Below are the code and all the weights of a small trained network. Each question names an input and a target symbol and asks about switching units off, where a switched-off unit gives its printed mean instead of its output.

import numpy as np


def w(rows, s, z=0):
    codes = np.array(rows[::2]) - 128.0
    scale = np.full(codes.shape[1], s)
    scale[-1] = z or s
    return codes * scale


def f(y):
    return np.maximum(y, 0)


def softmax(a):
    e = np.exp(a - a.max(-1, keepdims=True))
    return e / e.sum(-1, keepdims=True)


def log_softmax(a):
    a = a - a.max(-1, keepdims=True)
    return a - np.log(np.exp(a).sum(-1, keepdims=True))


def net(x, mask):
    ids = ['αβδεηθλμξστφψω'.index(c) for c in x.split()]
    T = len(ids)
    res = E[ids] + P[:T]
    r = res
    for j in range(3):
        rows = slice(2 * j, 2 * j + 2)
        q, k, v = (r @ M[0][rows].T for M in (Q, K, V))
        z = softmax(np.where(np.tri(T) > 0, q @ k.T / 2**0.5, -1e9)) @ v
        o = O[0][rows]
        res = res + np.where(mask[j], z, o[:, -1]) @ o[:, :-1]
    y = f(res @ A[0][:, :-1].T + A[0][:, -1])
    res = res + np.where(mask[3:19], y, B[0][:, -1]) @ B[0][:, :-1]
    return log_softmax(res[-1] @ U[:, :-1].T + U[:, -1])


Q, K, V, O, A, B = {}, {}, {}, {}, {}, {}
E = w([
[153,103,171,174],'α',
[242,192,197,156],'β',
[143,120,183,118],'δ',
[82,97,183,139],'ε',
[86,44,101,131],'η',
[118,41,144,188],'θ',
[88,34,118,163],'λ',
[111,138,254,153],'μ',
[92,25,134,178],'ξ',
[143,133,203,193],'σ',
[50,58,119,54],'τ',
[145,181,142,58],'φ',
[33,111,165,150],'ψ',
[76,129,131,49],'ω',
],0.0077)
P = w([
[175,3,232,39],'0',
[158,43,214,57],'1',
[128,87,209,73],'2',
[93,126,196,92],'3',
[69,176,177,118],'4',
[37,215,152,138],'5',
[51,242,205,145],'6',
],0.0043)
Q[0] = w([
[65,110,142,184],'head 1',
[171,120,6,130],'head 1',
[133,106,184,177],'head 2',
[68,164,223,107],'head 2',
[167,124,188,139],'head 3',
[55,126,228,100],'head 3',
],0.024)
K[0] = w([
[133,159,77,45],'head 1',
[239,36,172,132],'head 1',
[18,156,112,87],'head 2',
[62,169,17,202],'head 2',
[57,148,83,100],'head 3',
[117,250,65,203],'head 3',
],0.018)
V[0] = w([
[195,177,75,8],'head 1',
[64,73,52,90],'head 1',
[162,182,235,181],'head 2',
[160,44,78,233],'head 2',
[100,37,136,242],'head 3',
[254,218,110,188],'head 3',
],0.013)
O[0] = w([
[217,129,70,54,83],'head 1',
[69,144,52,124,120],'head 1',
[139,112,230,147,171],'head 2',
[176,98,83,228,22],'head 2',
[117,159,130,240,94],'head 3',
[198,9,112,143,1],'head 3',
],0.011,0.0039)
A[0] = w([
[123,102,116,213,201],'neuron 1',
[142,107,185,148,174],'neuron 2',
[174,108,79,198,57],'neuron 3',
[128,74,130,109,116],'neuron 4',
[157,129,125,111,47],'neuron 5',
[147,39,128,122,89],'neuron 6',
[71,162,141,108,98],'neuron 7',
[232,254,131,150,62],'neuron 8',
[156,170,207,143,113],'neuron 9',
[94,76,61,126,210],'neuron 10',
[117,106,176,192,32],'neuron 11',
[147,230,68,134,221],'neuron 12',
[157,103,80,187,59],'neuron 13',
[115,134,151,115,161],'neuron 14',
[174,164,111,110,250],'neuron 15',
[113,157,129,66,251],'neuron 16',
],0.0085,0.0024)
B[0] = w([
[198,163,222,215,160],'neuron 1',
[182,221,128,100,198],'neuron 2',
[3,131,179,137,131],'neuron 3',
[105,85,146,170,154],'neuron 4',
[89,125,141,168,138],'neuron 5',
[28,100,180,184,156],'neuron 6',
[34,85,118,215,238],'neuron 7',
[60,17,247,165,161],'neuron 8',
[149,147,71,23,237],'neuron 9',
[195,87,153,210,149],'neuron 10',
[158,220,162,75,184],'neuron 11',
[198,21,147,203,193],'neuron 12',
[30,133,199,132,130],'neuron 13',
[114,123,87,113,193],'neuron 14',
[189,71,141,168,165],'neuron 15',
[162,93,10,90,255],'neuron 16',
],0.011,0.008)
U = w([
[213,206,109,177,195],'α',
[129,60,254,104,145],'β',
[137,178,117,119,122],'δ',
[48,193,135,136,168],'ε',
[166,80,100,238,233],'η',
[167,167,149,208,129],'θ',
[188,130,128,238,118],'λ',
[78,210,152,82,20],'μ',
[141,132,172,216,17],'ξ',
[173,224,120,142,113],'σ',
[84,57,78,155,159],'τ',
[179,132,80,80,151],'φ',
[17,171,175,142,2],'ψ',
[161,99,83,100,236],'ω',
],0.0049,0.0027)

Each question gives the input, a string of symbols that net reads in full, and the target symbol t.
The units are the heads (2 rows each of Q, K, V and O) and the neurons (one row each of A and B). Each row of codes is followed by its name. A weight is (code - 128) times the scale printed after its matrix; where a second scale follows, it is the last column's (O, A, B and U).
mask holds one flag per unit, heads first, then neurons. A switched-off unit (its flag False) gives its mean, the last column of its rows in O or B, instead of its output. The means were averaged over made-up inputs and are rounded, as every weight is.
A unit's drop is (log p(t) with every unit on - log p(t) with that unit switched off) / (log p(t) with every unit on - log p(t) with every unit switched off).
The circuit of an input: a set's keep is (log p(t) with only the set's units on - log p(t) with every unit switched off) / (log p(t) with every unit on - log p(t) with every unit switched off). Starting from the 12 units with the biggest drops (on a tie, the unit counted first), units are removed one at a time, each time the one whose removal leaves the highest keep (on an exact tie, the one counted first), for as long as the keep stays at least 0.8.
circuit, biggest first: the units of the circuit, biggest drop first
most important unit: the unit with the biggest drop
k most important neurons: the k neurons with the biggest drops, biggest first
heads that matter: for each layer, one digit per head in row order, 1 if its drop is at least 0.15 and else 0, layers parted by /
drop of u: that unit's drop, to one decimal
input λ μ ψ, target ε: most important unit : head 1
input ε η β η μ β μ, target β: circuit, biggest first : head 3; head 1
input φ φ φ, target ω: circuit, biggest first : neuron 16; head 1; head 3
input β β η, target β: circuit, biggest first : head 3; neuron 16; neuron 6
input θ φ φ τ β β δ, target β: circuit, biggest first : head 3; neuron 16
input λ ω δ φ φ φ φ, target φ: circuit, biggest first : head 3; neuron 16; head 1
input λ β τ, target η: circuit, biggest first : neuron 10; head 3; head 2
input θ β φ φ, target φ: circuit, biggest first : head 3; head 1; neuron 16
input β φ φ φ β, target φ: heads that matter : 011
input ω τ λ ψ ω, target τ: heads that matter : 001
input τ μ β, target β: heads that matter : 101
input β δ ε θ ξ σ μ, target σ: 2 most important neurons : neuron 11; neuron 2
input ψ λ α τ λ β μ, target β: 3 most important neurons : neuron 16; neuron 6; neuron 7
input η δ β, target β: 2 most important neurons : neuron 8; neuron 16
input φ η θ τ ξ, target η: heads that matter : 111
input ψ μ ψ ε, target ε: heads that matter : 101
input τ δ μ α η τ β, target η: most important unit : neuron 12
input β ω τ τ, target τ: 2 most important neurons : neuron 2; neuron 11
input ξ η μ ψ, target ψ: heads that matter : 101
input ω η θ β ψ β ε, target β: heads that matter : 001
input θ θ σ, target α: 4 most important neurons : neuron 1; neuron 2; neuron 11; neuron 7
input ω ω β τ, target τ: most important neuron : neuron 6
input β τ μ η ψ ω, target τ: drop of head 3 : 0.1
input μ φ β τ δ ω φ, target ω: drop of head 3 : 0.3
input β δ ξ θ τ ξ, target η: drop of neuron 12 : 0.3
input ε θ φ μ, target φ: drop of head 1 : 0.4
